Here is a tiny trained network, its code and every weight. The questions are about switching its units off for an input and a target symbol, where a switched-off unit gives its printed mean instead of its output.

import numpy as np


def w(rows, s, z=0):
    codes = np.array(rows[::2]) - 128.0
    scale = np.full(codes.shape[1], s)
    scale[-1] = z or s
    return codes * scale


def norm(h):
    return h / np.sqrt((h * h).mean(-1, keepdims=True) + 1e-5)


def softmax(a):
    e = np.exp(a - a.max(-1, keepdims=True))
    return e / e.sum(-1, keepdims=True)


def log_softmax(a):
    a = a - a.max(-1, keepdims=True)
    return a - np.log(np.exp(a).sum(-1, keepdims=True))


def net(x, mask):
    ids = ['ΔΣΦαεζηθμξω'.index(c) for c in x.split()]
    T = len(ids)
    res = E[ids] + P[:T]
    u = 0
    for l in range(3):
        r = norm(res)
        for j in range(2):
            rows = slice(4 * j, 4 * j + 4)
            q, k, v = (r @ M[l][rows].T for M in (Q, K, V))
            z = softmax(np.where(np.tri(T) > 0, q @ k.T / 4**0.5, -1e9)) @ v
            o = O[l][rows]
            res = res + np.where(mask[u + j], z, o[:, -1]) @ o[:, :-1]
        u += 2
    return log_softmax(norm(res)[-1] @ U[:, :-1].T + U[:, -1])


Q, K, V, O = {}, {}, {}, {}
E = w([
[114,177,95,151,160,115,140,121,164,38,69,135],'Δ',
[122,123,122,118,150,200,84,93,142,149,59,113],'Σ',
[158,109,129,138,227,210,104,157,193,57,117,104],'Φ',
[106,190,178,75,167,160,96,109,104,122,157,88],'α',
[156,183,109,199,185,135,100,100,179,121,106,124],'ε',
[74,59,127,213,212,90,95,88,56,123,143,134],'ζ',
[193,145,130,146,206,98,170,151,121,162,126,86],'η',
[198,77,195,113,89,39,110,86,164,154,122,110],'θ',
[224,127,74,158,94,131,104,87,94,149,166,181],'μ',
[142,154,125,150,148,164,251,25,74,114,147,111],'ξ',
[196,149,182,192,64,162,130,149,67,102,52,92],'ω',
],0.023)
P = w([
[205,182,149,39,214,205,178,72,184,140,34,192],'0',
[191,145,150,82,214,181,159,77,168,135,82,174],'1',
[187,122,143,109,213,161,148,83,145,133,112,151],'2',
[164,110,130,145,221,155,104,89,132,137,116,115],'3',
[144,108,110,169,206,144,98,108,118,155,141,86],'4',
[119,92,105,180,180,121,98,114,98,182,158,64],'5',
[116,99,87,205,171,124,76,128,91,172,165,34],'6',
[100,103,90,231,168,111,66,141,81,207,191,1],'7',
],0.008)
Q[0] = w([
[147,138,215,70,2,154,180,165,120,115,99,215],'L0H0',
[55,110,120,93,17,127,114,180,112,100,180,142],'L0H0',
[157,111,210,198,148,136,151,113,68,91,143,87],'L0H0',
[46,91,94,75,39,121,192,207,65,172,166,206],'L0H0',
[123,182,144,71,236,98,146,31,122,118,156,106],'L0H1',
[190,67,103,93,119,67,205,145,79,196,193,254],'L0H1',
[171,83,163,223,124,128,89,41,53,129,137,1],'L0H1',
[27,167,225,131,43,74,154,120,80,63,194,97],'L0H1',
],0.0086)
K[0] = w([
[206,254,130,126,123,144,110,155,139,132,87,154],'L0H0',
[181,189,106,14,173,119,147,158,211,156,112,133],'L0H0',
[107,106,95,206,79,178,145,192,183,153,110,118],'L0H0',
[159,163,180,50,132,189,156,67,210,127,79,202],'L0H0',
[158,104,164,234,206,42,146,53,63,189,162,181],'L0H1',
[165,169,120,63,123,125,179,110,135,100,93,229],'L0H1',
[87,111,104,197,66,98,165,178,134,100,204,78],'L0H1',
[79,86,147,146,161,105,110,157,95,89,40,208],'L0H1',
],0.0084)
V[0] = w([
[44,101,153,146,187,98,88,195,95,99,62,79],'L0H0',
[145,147,67,55,176,62,129,94,187,164,133,157],'L0H0',
[182,159,178,113,90,166,165,142,181,122,112,71],'L0H0',
[161,110,118,189,127,117,97,160,2,88,112,166],'L0H0',
[87,175,169,96,163,120,83,111,90,86,177,148],'L0H1',
[89,150,117,30,118,164,109,106,121,163,102,150],'L0H1',
[159,106,111,108,138,183,65,93,156,99,84,93],'L0H1',
[122,36,88,92,87,186,140,221,137,61,149,99],'L0H1',
],0.0086)
O[0] = w([
[76,203,218,222,152,182,111,115,74,177,94,138,150],'L0H0',
[67,2,142,203,133,128,181,253,193,181,133,47,104],'L0H0',
[205,164,170,59,95,134,170,166,155,197,104,137,110],'L0H0',
[215,69,79,147,127,189,65,140,72,136,100,171,202],'L0H0',
[114,206,184,122,157,81,131,161,115,104,209,125,118],'L0H1',
[37,104,119,80,74,131,127,117,84,135,148,124,67],'L0H1',
[115,111,158,147,32,231,149,126,118,127,157,206,179],'L0H1',
[111,108,66,106,212,94,214,160,122,151,36,186,6],'L0H1',
],0.0086,0.011)
Q[1] = w([
[22,62,45,107,208,117,159,98,127,122,88,184],'L1H0',
[35,242,99,119,88,166,130,116,176,170,52,230],'L1H0',
[81,156,84,86,194,96,170,146,73,115,128,181],'L1H0',
[142,145,168,102,111,71,191,184,251,184,125,103],'L1H0',
[24,120,140,126,163,89,122,224,136,203,117,137],'L1H1',
[59,183,178,117,161,122,130,190,106,129,15,237],'L1H1',
[141,94,65,97,143,75,200,44,140,114,170,158],'L1H1',
[90,190,120,113,169,118,138,145,68,176,65,223],'L1H1',
],0.011)
K[1] = w([
[82,49,83,72,169,195,186,65,207,51,106,100],'L1H0',
[169,129,184,51,183,231,120,120,209,107,145,85],'L1H0',
[2,198,120,100,168,152,204,79,180,106,63,173],'L1H0',
[166,95,149,42,113,56,202,109,190,165,191,170],'L1H0',
[74,131,146,50,180,80,126,134,229,122,160,156],'L1H1',
[91,100,155,56,206,156,103,168,232,61,89,188],'L1H1',
[176,136,169,40,84,221,227,106,117,114,99,121],'L1H1',
[123,184,115,65,171,167,124,169,195,131,101,149],'L1H1',
],0.009)
V[1] = w([
[170,163,83,59,254,159,146,176,70,174,156,160],'L1H0',
[54,126,64,142,164,70,225,198,27,93,98,132],'L1H0',
[94,233,19,195,134,189,124,94,189,134,185,142],'L1H0',
[85,119,91,108,231,237,174,161,145,138,189,100],'L1H0',
[58,136,107,131,77,61,16,253,123,140,72,154],'L1H1',
[194,178,158,123,117,150,59,233,206,209,138,213],'L1H1',
[174,87,207,108,94,113,98,244,151,73,139,205],'L1H1',
[164,213,47,134,144,141,229,51,133,131,142,139],'L1H1',
],0.0086)
O[1] = w([
[153,123,107,106,168,199,84,210,94,141,141,94,102],'L1H0',
[143,121,83,66,152,104,28,146,106,121,76,126,7],'L1H0',
[136,135,109,176,80,88,108,199,117,60,177,143,154],'L1H0',
[170,97,151,140,107,193,110,213,51,71,152,125,115],'L1H0',
[186,196,79,128,133,104,132,219,134,252,120,198,36],'L1H1',
[165,134,166,156,140,77,104,219,187,142,130,179,132],'L1H1',
[167,132,142,85,196,98,114,136,158,165,129,187,114],'L1H1',
[78,86,84,87,99,164,98,120,141,61,125,53,149],'L1H1',
],0.012,0.017)
Q[2] = w([
[91,166,131,80,221,120,176,184,42,210,81,206],'L2H0',
[72,91,29,188,123,177,69,38,91,93,204,160],'L2H0',
[70,163,208,167,100,126,143,179,245,148,239,86],'L2H0',
[190,226,166,177,95,174,129,15,117,83,90,156],'L2H0',
[89,191,126,95,145,182,163,40,109,108,159,156],'L2H1',
[148,12,109,156,91,104,177,2,114,131,251,157],'L2H1',
[52,154,95,29,176,106,145,178,148,212,41,202],'L2H1',
[43,115,226,123,80,106,155,211,144,121,115,85],'L2H1',
],0.0099)
K[2] = w([
[125,185,205,29,78,105,125,164,228,113,140,93],'L2H0',
[86,77,149,124,160,114,116,91,45,67,110,150],'L2H0',
[122,139,87,206,142,94,61,130,161,158,198,75],'L2H0',
[105,223,156,185,144,122,130,123,52,184,56,167],'L2H0',
[71,189,153,157,95,191,147,100,134,131,78,129],'L2H1',
[130,112,54,196,58,132,110,88,122,174,105,140],'L2H1',
[99,92,167,78,150,138,163,96,202,106,118,182],'L2H1',
[113,116,108,141,247,102,110,87,183,142,233,66],'L2H1',
],0.012)
V[2] = w([
[142,168,156,65,137,107,163,139,112,117,161,81],'L2H0',
[62,230,95,70,182,128,118,133,89,85,135,157],'L2H0',
[118,217,156,110,87,166,172,149,96,138,137,121],'L2H0',
[27,110,188,144,187,132,77,113,132,127,146,131],'L2H0',
[143,152,47,130,118,141,106,109,109,108,140,192],'L2H1',
[201,157,190,167,99,163,151,104,61,117,119,112],'L2H1',
[164,79,128,139,72,132,184,111,115,77,219,115],'L2H1',
[138,166,142,159,125,115,138,102,109,113,1,153],'L2H1',
],0.011)
O[2] = w([
[144,161,116,115,149,143,88,65,111,102,162,93,98],'L2H0',
[88,183,222,82,139,173,209,121,130,97,172,108,59],'L2H0',
[175,186,210,141,152,197,87,113,62,101,105,121,129],'L2H0',
[48,163,162,97,185,38,183,162,192,162,109,105,159],'L2H0',
[151,91,120,71,111,195,145,129,214,137,182,178,120],'L2H1',
[226,145,105,6,101,137,119,139,124,180,58,138,251],'L2H1',
[119,87,26,46,113,111,97,158,94,176,158,116,234],'L2H1',
[175,122,167,102,91,98,106,76,156,52,64,172,136],'L2H1',
],0.011,0.016)
U = w([
[67,181,95,68,94,47,122,192,153,68,55,169,194],'Δ',
[45,103,144,131,25,184,140,154,98,196,31,149,50],'Σ',
[155,79,163,141,185,221,208,204,122,103,122,163,132],'Φ',
[115,226,143,47,145,102,136,177,91,159,179,134,226],'α',
[177,133,203,236,46,140,70,134,163,123,228,108,4],'ε',
[99,106,164,162,191,112,60,101,69,113,131,202,148],'ζ',
[188,124,129,134,135,77,80,181,107,158,42,2,30],'η',
[107,152,138,95,169,67,178,89,188,209,76,143,205],'θ',
[109,111,13,57,138,105,86,142,134,187,186,191,171],'μ',
[110,88,126,117,105,140,127,55,107,69,137,41,90],'ξ',
[245,154,136,60,129,105,62,69,93,88,124,185,137],'ω',
],0.0062,0.0046)

Each question gives the input, a string of symbols that net reads in full, and the target symbol t.
The units are the heads (4 rows each of Q, K, V and O). Each row of codes is followed by its name. A weight is (code - 128) times the scale printed after its matrix; where a second scale follows, it is the last column's (O and U).
mask holds one flag per head, layer by layer. A switched-off head (its flag False) gives its mean, the last column of its rows in O, instead of its output. The means were averaged over made-up inputs and are rounded, as every weight is.
A unit's drop is (log p(t) with every unit on - log p(t) with that unit switched off) / (log p(t) with every unit on - log p(t) with every unit switched off).
The circuit of an input: a set's keep is (log p(t) with only the set's units on - log p(t) with every unit switched off) / (log p(t) with every unit on - log p(t) with every unit switched off). Starting from all 6 units, units are removed one at a time, each time the one whose removal leaves the highest keep (on an exact tie, the one counted first), for as long as the keep stays at least 0.8.
units of the circuit, in order: the units of the circuit, biggest drop first
most important unit: the unit with the biggest drop
which heads matter: for each layer, one digit per head in row order, 1 if its drop is at least 0.15 and else 0, layers parted by /
drop when u is switched off: that unit's drop, to one decimal
input θ Σ ξ Δ η Σ, target η: most important unit	L0H0
input ω Σ ε Δ ω ε η Δ, target η: units of the circuit, in order	[L0H0 L0H1 L1H1]
input ε Σ ε, target ε: which heads matter	01 / 10 / 00
input α θ ω Σ, target ω: which heads matter	10 / 00 / 00
input Δ θ η, target θ: which heads matter	10 / 10 / 00
input η α Δ ε α Φ, target ε: units of the circuit, in order	[L1H0 L0H1]
input ξ α Φ Σ θ Δ, target θ: which heads matter	10 / 10 / 00
input μ η Σ ε, target η: which heads matter	10 / 10 / 11
input η Δ Φ η Σ ξ μ, target ξ: which heads matter	00 / 01 / 00
input Δ Δ ε Σ ξ α μ, target ξ: which heads matter	10 / 01 / 00
input ε Σ Δ Φ ξ Φ μ Σ, target μ: which heads matter	00 / 00 / 01
input Δ ζ ε Δ, target Δ: units of the circuit, in order	[L2H0 L1H0]
input μ μ α Δ ε Σ η α, target η: units of the circuit, in order	[L0H0 L0H1 L2H1]
input ξ Φ ε, target ξ: units of the circuit, in order	[L1H1]
input Σ θ ε α, target θ: units of the circuit, in order	[L0H0 L1H0]
input Δ ζ Σ, target Σ: which heads matter	10 / 11 / 10
input θ θ θ α, target θ: units of the circuit, in order	[L1H0 L0H0]
input Σ Σ η η ω μ ε, target ω: which heads matter	11 / 00 / 01
input Φ ε ζ Σ Δ Δ ζ, target ζ: units of the circuit, in order	[L0H0 L0H1]
input μ Δ Σ Δ ω Φ α μ, target μ: which heads matter	00 / 11 / 01
input ε Σ μ θ, target μ: which heads matter	10 / 00 / 01
input ω Δ η Σ ε ω μ ε, target ω: which heads matter	10 / 00 / 01
input ω Σ α ζ θ Δ, target Δ: units of the circuit, in order	[L2H0 L1H0 L0H0]
input ω Δ Δ μ Δ Δ, target μ: units of the circuit, in order	[L2H1]
input ω ε ε η, target η: units of the circuit, in order	[L2H1 L0H0 L1H1]
input Δ α ε ε η ε, target η: which heads matter	10 / 10 / 01
input Φ θ Φ ω ζ μ, target μ: which heads matter	00 / 10 / 11
input ξ α Δ θ Δ ε α α, target ε: units of the circuit, in order	[L1H0]
input η Δ Δ η Φ Δ μ Σ, target μ: drop when L0H0 is switched off	0.1
